Below is a small trained network, with its code and all its weights. Each question gives an input and a class and asks what happens when units are switched off, that is, made to give their printed mean instead of their output.

import numpy as np


def w(rows, s, z=0):
    codes = np.array(rows[::2]) - 128.0
    scale = np.full(codes.shape[1], s)
    scale[-1] = z or s
    return codes * scale


def f(y):
    return np.maximum(y, 0)


def log_softmax(a):
    a = a - a.max(-1, keepdims=True)
    return a - np.log(np.exp(a).sum(-1, keepdims=True))


def net(x, mask):
    res = np.array(x, float).reshape(1, 4) / 4 @ E
    y = f(res @ A[0][:, :-1].T + A[0][:, -1])
    res = res + np.where(mask, y, B[0][:, -1]) @ B[0][:, :-1]
    return log_softmax(res[-1] @ U[:, :-1].T + U[:, -1])


A, B = {}, {}
E = w([
[72,44,65,141,171,102,74,57,99,133],'x0',
[26,107,157,94,111,247,121,154,150,174],'x1',
[123,136,211,112,109,42,87,121,204,182],'x2',
[163,164,218,192,130,194,93,81,100,121],'x3',
],0.013)
A[0] = w([
[212,133,120,136,131,87,98,96,112,102,13],'n1',
[109,147,96,125,92,91,129,132,107,143,96],'n2',
[95,110,194,120,138,81,178,132,120,169,77],'n3',
[138,119,76,96,122,183,188,117,42,97,97],'n4',
[96,107,154,88,116,179,100,156,162,165,14],'n5',
[95,133,54,65,126,66,136,248,144,139,122],'n6',
[117,145,69,148,123,182,140,146,94,119,39],'n7',
[85,90,115,147,145,97,134,141,129,119,127],'n8',
[91,143,161,124,120,91,133,99,157,117,19],'n9',
[138,163,152,165,88,146,140,152,128,131,104],'n10',
[12,128,150,112,131,186,122,122,154,125,33],'n11',
[170,97,107,135,91,138,153,128,118,134,101],'n12',
[97,120,173,112,133,58,102,144,189,166,80],'n13',
[187,181,165,87,123,145,171,249,140,131,98],'n14',
[177,130,88,146,119,106,136,98,125,106,1],'n15',
[133,127,91,138,133,151,128,164,110,130,37],'n16',
[170,177,123,108,123,44,155,100,80,117,42],'n17',
[122,93,96,107,114,137,84,26,138,110,152],'n18',
[169,150,226,199,126,202,73,41,68,127,167],'n19',
[78,95,116,159,137,102,59,15,81,167,140],'n20',
[160,127,112,144,128,55,121,132,128,125,59],'n21',
[87,119,154,123,115,160,127,150,133,157,32],'n22',
[165,135,167,173,142,122,126,85,97,123,110],'n23',
[179,103,128,168,140,70,128,128,119,102,11],'n24',
[145,174,142,144,81,134,169,175,140,113,64],'n25',
[128,119,49,142,133,145,152,161,129,119,101],'n26',
[199,138,194,110,109,159,194,195,128,124,125],'n27',
[109,103,103,86,140,134,131,174,151,127,153],'n28',
[98,120,84,156,106,123,42,66,107,125,106],'n29',
[126,131,165,101,102,91,62,140,145,128,122],'n30',
[75,80,118,127,147,125,114,102,101,114,86],'n31',
[172,138,94,119,127,207,126,161,81,109,79],'n32',
[56,122,159,94,117,186,115,158,111,128,26],'n33',
[191,120,79,160,139,133,153,130,95,125,71],'n34',
[95,112,63,83,116,81,193,179,133,127,174],'n35',
[109,114,217,88,108,50,66,123,158,158,38],'n36',
[157,126,185,146,133,191,76,105,104,107,145],'n37',
],0.012,0.0022)
B[0] = w([
[149,106,149,119,88,189,108,181,83,186,199],'n1',
[138,116,138,103,110,144,151,117,144,132,150],'n2',
[134,138,99,168,131,142,125,132,130,74,153],'n3',
[89,170,104,236,141,142,116,90,123,76,207],'n4',
[164,114,163,149,83,178,118,157,71,169,170],'n5',
[121,99,108,15,49,99,181,47,184,126,206],'n6',
[128,157,125,216,153,143,95,110,136,108,179],'n7',
[126,120,138,86,150,96,144,140,134,117,160],'n8',
[113,153,119,171,134,131,129,121,120,98,149],'n9',
[134,115,122,88,174,101,131,141,127,132,165],'n10',
[180,125,167,133,72,177,99,206,84,200,191],'n11',
[125,122,131,154,138,132,125,121,126,131,147],'n12',
[99,153,100,234,149,154,119,67,141,75,181],'n13',
[122,101,148,74,251,54,109,164,117,124,202],'n14',
[131,133,176,150,98,168,102,159,114,168,176],'n15',
[124,133,144,175,138,128,126,99,124,118,152],'n16',
[147,106,165,128,74,201,108,182,78,183,205],'n17',
[124,126,138,89,207,84,127,144,108,106,182],'n18',
[104,99,60,34,20,91,185,35,205,113,250],'n19',
[115,108,140,63,251,66,149,187,140,99,211],'n20',
[150,132,158,149,90,171,117,166,102,175,187],'n21',
[152,138,135,142,85,149,110,164,96,172,159],'n22',
[137,121,122,103,60,148,151,103,155,153,184],'n23',
[165,134,157,125,76,164,104,183,105,167,190],'n24',
[121,123,135,106,208,92,130,153,100,118,173],'n25',
[100,138,98,173,133,141,131,93,147,87,175],'n26',
[98,111,134,90,237,82,138,174,132,114,197],'n27',
[156,119,127,96,74,130,145,101,143,128,162],'n28',
[132,137,142,87,214,74,140,160,126,139,185],'n29',
[118,123,91,201,149,124,124,90,127,85,163],'n30',
[126,134,158,112,188,93,124,162,127,126,175],'n31',
[97,157,117,212,149,113,105,104,129,90,188],'n32',
[180,121,166,147,78,174,104,187,96,182,181],'n33',
[126,161,135,203,131,153,94,132,127,128,182],'n34',
[134,118,93,49,59,101,162,57,187,132,198],'n35',
[81,191,90,246,155,150,112,82,121,75,192],'n36',
[144,125,112,81,62,122,158,61,167,114,193],'n37',
],0.015,0.022)
U = w([
[139,121,68,61,68,131,189,56,195,131,222],'0',
[125,127,125,80,250,84,131,184,123,115,101],'1',
[105,209,70,241,144,168,98,80,132,74,173],'2',
[185,137,142,137,82,196,96,177,89,200,6],'3',
],0.012,0.0015)

Each question gives the input, the list of numbers given to net, and the class t.
The units are the neurons (one row each of A and B). Each row of codes is followed by its name. A weight is (code - 128) times the scale printed after its matrix; where a second scale follows, it is the last column's (A, B and U).
mask holds one flag per neuron, in row order. A switched-off neuron (its flag False) gives its mean, the last column of its row in B, instead of its output. The means were averaged over made-up inputs and are rounded, as every weight is.
A unit's drop is (log p(t) with every unit on - log p(t) with that unit switched off) / (log p(t) with every unit on - log p(t) with every unit switched off).
The circuit of an input: a set's keep is (log p(t) with only the set's units on - log p(t) with every unit switched off) / (log p(t) with every unit on - log p(t) with every unit switched off). Starting from the 12 units with the biggest drops (on a tie, the unit counted first), units are removed one at a time, each time the one whose removal leaves the highest keep (on an exact tie, the one counted first), for as long as the keep stays at least 0.8.
circuit, biggest first: the units of the circuit, biggest drop first
top k neurons: the k neurons with the biggest drops, biggest first
drop when u is switched off: that unit's drop, to one decimal
input [8,6,2,4], class 1: circuit, biggest first : [n20]
input [8,8,-5,-5], class 1: top 3 neurons : [n20 n31 n18]
input [-7,-4,2,5], class 1: top 2 neurons : [n14 n27]
input [-2,-8,7,2], class 3: top 2 neurons : [n17 n1]
input [1,2,-7,-5], class 2: top 2 neurons : [n4 n19]
input [-5,-5,0,3], class 1: top 2 neurons : [n27 n14]
input [5,5,4,-2], class 1: top 2 neurons : [n20 n17]
input [3,0,-3,2], class 1: top 2 neurons : [n36 n13]
input [6,8,7,-4], class 3: top 2 neurons : [n11 n5]
input [-8,-5,-7,3], class 1: top 2 neurons : [n14 n27]
input [5,-6,-1,4], class 3: top 4 neurons : [n1 n14 n27 n24]
input [7,7,-2,2], class 1: top 2 neurons : [n20 n29]
input [8,-7,8,-3], class 1: top 3 neurons : [n20 n29 n18]
input [2,8,-5,-3], class 3: circuit, biggest first : [n11]
input [-8,0,1,5], class 1: drop when n14 is switched off : 0.2
input [-3,1,-4,0], class 2: drop when n20 is switched off : 0.6
input [-8,-3,-4,8], class 0: drop when n20 is switched off : 1.7
